Below is a small trained network, with its code and all its weights. Each question gives an input and a target symbol and asks what happens when units are switched off, that is, made to give their printed mean instead of their output.

import numpy as np


def w(rows, s, z=0):
    codes = np.array(rows[::2]) - 128.0
    scale = np.full(codes.shape[1], s)
    scale[-1] = z or s
    return codes * scale


def norm(h):
    return h / np.sqrt((h * h).mean(-1, keepdims=True) + 1e-5)


def f(y):
    return np.maximum(y, 0)


def softmax(a):
    e = np.exp(a - a.max(-1, keepdims=True))
    return e / e.sum(-1, keepdims=True)


def log_softmax(a):
    a = a - a.max(-1, keepdims=True)
    return a - np.log(np.exp(a).sum(-1, keepdims=True))


def net(x, mask):
    ids = ['αβγδζθλμπτφψω'.index(c) for c in x.split()]
    T = len(ids)
    res = E[ids] + P[:T]
    u = 0
    for l in range(2):
        q, k, v = (norm(res) @ M[l].T for M in (Q, K, V))
        z = softmax(np.where(np.tri(T) > 0, q @ k.T / 3**0.5, -1e9)) @ v
        res = res + np.where(mask[u], z, O[l][:, -1]) @ O[l][:, :-1]
        u += 1
        y = f(norm(res) @ A[l][:, :-1].T + A[l][:, -1])
        res = res + np.where(mask[u : u + 8], y, B[l][:, -1]) @ B[l][:, :-1]
        u += 8
    return log_softmax(norm(res)[-1] @ U[:, :-1].T + U[:, -1])


Q, K, V, O, A, B = {}, {}, {}, {}, {}, {}
E = w([
[149,138,83,169],'α',
[121,108,125,137],'β',
[220,79,32,108],'γ',
[142,165,157,99],'δ',
[225,183,169,29],'ζ',
[211,143,64,65],'θ',
[125,59,182,83],'λ',
[106,1,158,189],'μ',
[156,143,110,136],'π',
[111,78,107,199],'τ',
[227,136,35,142],'φ',
[90,91,185,142],'ψ',
[246,205,97,71],'ω',
],0.0093)
P = w([
[58,134,75,159],'0',
[19,195,173,152],'1',
[107,162,114,205],'2',
[58,100,242,84],'3',
[132,169,128,211],'4',
[115,56,167,83],'5',
[152,174,145,218],'6',
[123,37,153,77],'7',
[178,176,168,225],'8',
[113,67,130,82],'9',
[143,148,148,253],'10',
],0.013)
Q[0] = w([
[115,26,156,5],'0.h0',
[86,122,205,119],'0.h0',
[157,178,132,100],'0.h0',
],0.022)
K[0] = w([
[40,89,94,5],'0.h0',
[84,141,187,141],'0.h0',
[152,171,132,64],'0.h0',
],0.017)
V[0] = w([
[168,159,113,255],'0.h0',
[52,192,140,76],'0.h0',
[179,83,135,174],'0.h0',
],0.0048)
O[0] = w([
[135,191,227,253,253],'0.h0',
[139,130,65,106,75],'0.h0',
[116,130,185,149,180],'0.h0',
],0.0039,0.002)
A[0] = w([
[165,10,180,71,164],'0.n0',
[112,129,101,81,6],'0.n1',
[37,176,130,114,90],'0.n2',
[140,182,145,107,235],'0.n3',
[187,105,69,138,138],'0.n4',
[121,158,231,155,105],'0.n5',
[254,10,110,161,142],'0.n6',
[53,253,134,133,132],'0.n7',
],0.0083,0.0011)
B[0] = w([
[87,133,148,4,254],'0.n0',
[138,100,153,123,149],'0.n1',
[161,77,148,123,166],'0.n2',
[126,107,106,132,163],'0.n3',
[123,128,126,170,163],'0.n4',
[123,92,127,60,223],'0.n5',
[49,195,133,116,229],'0.n6',
[186,94,127,149,209],'0.n7',
],0.016,0.0052)
Q[1] = w([
[70,160,54,3],'1.h0',
[114,180,92,38],'1.h0',
[143,132,199,143],'1.h0',
],0.032)
K[1] = w([
[144,208,251,143],'1.h0',
[157,170,214,164],'1.h0',
[100,64,26,158],'1.h0',
],0.026)
V[1] = w([
[72,183,102,201],'1.h0',
[252,203,58,64],'1.h0',
[169,124,143,212],'1.h0',
],0.031)
O[1] = w([
[27,115,159,186,171],'1.h0',
[226,3,125,170,86],'1.h0',
[170,170,157,204,251],'1.h0',
],0.026,0.02)
A[1] = w([
[63,33,148,155,165],'1.n0',
[10,33,138,12,254],'1.n1',
[86,113,85,96,109],'1.n2',
[212,243,115,199,95],'1.n3',
[226,104,129,151,133],'1.n4',
[116,88,83,42,223],'1.n5',
[19,212,165,157,194],'1.n6',
[147,59,185,254,124],'1.n7',
],0.019,0.0044)
B[1] = w([
[111,96,73,72,158],'1.n0',
[191,153,2,118,150],'1.n1',
[159,117,98,145,134],'1.n2',
[103,53,204,93,187],'1.n3',
[91,191,119,109,174],'1.n4',
[113,51,87,125,139],'1.n5',
[184,27,107,112,251],'1.n6',
[120,236,93,140,203],'1.n7',
],0.033,0.024)
U = w([
[174,78,182,225,25],'α',
[172,17,162,94,68],'β',
[103,51,45,142,231],'γ',
[228,193,160,87,39],'δ',
[251,74,79,123,91],'ζ',
[151,226,73,162,164],'θ',
[155,124,52,56,252],'λ',
[68,206,88,83,76],'μ',
[141,220,185,152,64],'π',
[38,99,164,132,150],'τ',
[106,125,84,244,116],'φ',
[138,143,145,20,117],'ψ',
[219,150,102,200,160],'ω',
],0.017,0.0025)

Each question gives the input, a string of symbols that net reads in full, and the target symbol t.
The units are the heads (3 rows each of Q, K, V and O) and the neurons (one row each of A and B). Each row of codes is followed by its name. A weight is (code - 128) times the scale printed after its matrix; where a second scale follows, it is the last column's (O, A, B and U).
mask holds one flag per unit, layer by layer, with each layer's heads first. A switched-off unit (its flag False) gives its mean, the last column of its rows in O or B, instead of its output. The means were averaged over made-up inputs and are rounded, as every weight is.
A unit's drop is (log p(t) with every unit on - log p(t) with that unit switched off) / (log p(t) with every unit on - log p(t) with every unit switched off).
The circuit of an input: a set's keep is (log p(t) with only the set's units on - log p(t) with every unit switched off) / (log p(t) with every unit on - log p(t) with every unit switched off). Starting from the 12 units with the biggest drops (on a tie, the unit counted first), units are removed one at a time, each time the one whose removal leaves the highest keep (on an exact tie, the one counted first), for as long as the keep stays at least 0.8.
circuit, biggest first: the units of the circuit, biggest drop first
most important unit: the unit with the biggest drop
top k neurons: the k neurons with the biggest drops, biggest first
top k neurons in layer l: the k neurons of layer l with the biggest drops, biggest first
input τ ζ δ γ α, target τ: circuit, biggest first : (0.n0, 1.h0, 1.n7)
input π τ τ γ γ, target π: top neuron in layer 0 : (0.n0)
input τ φ μ μ ω, target τ: circuit, biggest first : (0.n0, 1.h0, 1.n7)
input θ φ φ ψ τ ψ β, target θ: top 4 neurons in layer 0 : (0.n0, 0.n4, 0.n5, 0.n6)
input δ δ β φ π ζ ψ, target δ: top 3 neurons : (0.n0, 1.n6, 0.n7)
input φ θ μ, target φ: circuit, biggest first : (1.h0, 0.n0, 1.n7, 0.n5)
input γ μ τ μ γ φ β π γ, target γ: circuit, biggest first : (1.h0, 0.n0, 0.n5)
input β ω μ π θ τ π θ τ γ δ, target β: top 2 neurons : (0.n6, 0.n0)
input α λ μ τ θ τ τ, target α: top 2 neurons : (0.n0, 0.n6)
input μ τ α τ π, target μ: circuit, biggest first : (1.h0, 0.n0)
input π β τ ω φ φ, target φ: circuit, biggest first : (1.h0, 1.n7, 0.h0, 0.n0)
input π ζ δ, target π: top 3 neurons in layer 0 : (0.n0, 0.n7, 0.n6)
input β γ τ δ ψ α, target ψ: top 2 neurons in layer 0 : (0.n0, 0.n6)
input θ τ β θ τ τ δ, target θ: top 4 neurons in layer 0 : (0.n0, 0.n4, 0.n5, 0.n6)
input ψ τ λ, target ψ: circuit, biggest first : (1.h0, 0.n2, 0.n6, 1.n7)
input β μ τ α, target τ: circuit, biggest first : (1.h0, 0.n0, 0.h0, 1.n7)
input λ π α θ, target α: top 2 neurons : (0.n0, 0.n6)
input β ζ π μ μ α β β ζ, target β: most important unit : 0.n6
input μ π β α, target β: top 4 neurons in layer 0 : (0.n6, 0.n0, 0.n7, 0.n5)
input ω π β γ β ζ ζ φ ζ μ, target ζ: top 2 neurons : (0.n5, 0.n0)
input ω τ γ δ ζ, target ω: top 3 neurons in layer 1 : (1.n6, 1.n7, 1.n4)
input τ θ ω ψ β θ γ, target τ: top 2 neurons : (0.n0, 0.n7)
input μ ψ ζ φ λ γ τ τ β, target μ: circuit, biggest first : (1.h0)
